Small tables with named rows and columns. After each table, cells are looked up by row and column.

Table pevigoz
,zonu,rol,nozulu,basopa,tazavi,moni,gofam,kog,zag
pekik,126,161,174,137,120,150,183,104,45
nafena,110,98,128,119,143,180,119,189,95
mal,84,69,135,116,104,141,131,144,133
meluk,218,194,26,39,103,200,98,148,23
vomel,171,185,130,113,99,90,172,51,69
kig,48,84,159,140,64,92,125,72,147
dig,94,99,141,133,126,42,142,103,169

gofam of pekik = 183
gofam of kig = 125
zag of kig = 147
rol of mal = 69
nozulu of kig = 159
rol of vomel = 185
nozulu of meluk = 26
basopa of meluk = 39
zag of meluk = 23
gofam of nafena = 119
kog of kig = 72
moni of nafena = 180
gofam of meluk = 98
kog of dig = 103
basopa of kig = 140
zag of mal = 133
basopa of nafena = 119
Row with the largest basopa: kig

gido
|  | rabo | miniliv | gupuram | zum | kovifol | penup | ris | zavib | ped | lumila |
|---|---|---|---|---|---|---|---|---|---|---|
| bogeba | 2.1 | -8.4 | 10.6 | 9.9 | 37.0 | -7.4 | -31.5 | -21.3 | -28.2 | 21.4 |
| zav | 4.3 | 4.1 | 13.2 | 17.1 | 19.8 | 44.4 | -53.9 | -44.3 | -27.7 | 34.1 |
| fifis | 6.1 | -22.5 | 14.0 | 25.6 | 8.0 | 19.3 | -13.3 | -29.2 | -10.9 | 10.6 |
| sugu | 6.3 | -22.1 | 13.6 | 26.2 | 6.1 | 22.7 | -13.2 | -28.4 | -11.1 | 11.4 |
| fup | 9.1 | 3.4 | -4.2 | 20.0 | 10.4 | 44.7 | -31.1 | 6.6 | -33.9 | 55.8 |

sugu, miniliv: -22.1
bogeba, kovifol: 37.0
sugu, ris: -13.2
fifis, ris: -13.3
fifis, miniliv: -22.5
sugu, zavib: -28.4
fifis, gupuram: 14.0
zav, miniliv: 4.1
zav, zavib: -44.3

ren:
fields: lal, rotota
mib: [92, 121]
sovi: [8, 163]
tefone: [227, 44]
tob: [73, 153]
nobe: [80, 117]
vosi: [70, 85]

lal of vosi: 70
rotota of mib: 121
lal of tefone: 227
lal of tob: 73
rotota of tob: 153
rotota of vosi: 85
rotota of tefone: 44
lal of sovi: 8
lal of nobe: 80
rotota of nobe: 117
rotota of sovi: 163
lal of mib: 92

sefe
|  | geli | bipaze | naze | pagenus | gumukip | nagin | dez | sakoma | rutis | daz |
|---|---|---|---|---|---|---|---|---|---|---|
| mifaf | 1586 | -2601 | -1967 | 758 | -4187 | 2237 | 8500 | -1593 | -2606 | -3770 |
| rav | -181 | -794 | 2869 | 126 | -1100 | -285 | -766 | 856 | -3630 | 970 |
| vogiko | 943 | 5951 | -1055 | -540 | 4212 | -2901 | -7683 | -502 | 533 | 2384 |
| puzu | 3351 | 2025 | -6056 | -4362 | -1265 | -2863 | -54 | 346 | -9857 | 1827 |

What is the dez of rav in sefe? -766
What is the dez of puzu in sefe? -54
What is the pagenus of vogiko in sefe? -540
What is the rutis of puzu in sefe? -9857
What is the geli of vogiko in sefe? 943
What is the rutis of mifaf in sefe? -2606
What is the bipaze of puzu in sefe? 2025
What is the rutis of vogiko in sefe? 533
What is the rutis of rav in sefe? -3630
What is the nagin of puzu in sefe? -2863
What is the naze of rav in sefe? 2869
What is the gumukip of puzu in sefe? -1265
What is the daz of rav in sefe? 970
What is the dez of mifaf in sefe? 8500
What is the geli of mifaf in sefe? 1586
What is the daz of puzu in sefe? 1827
What is the naze of mifaf in sefe? -1967

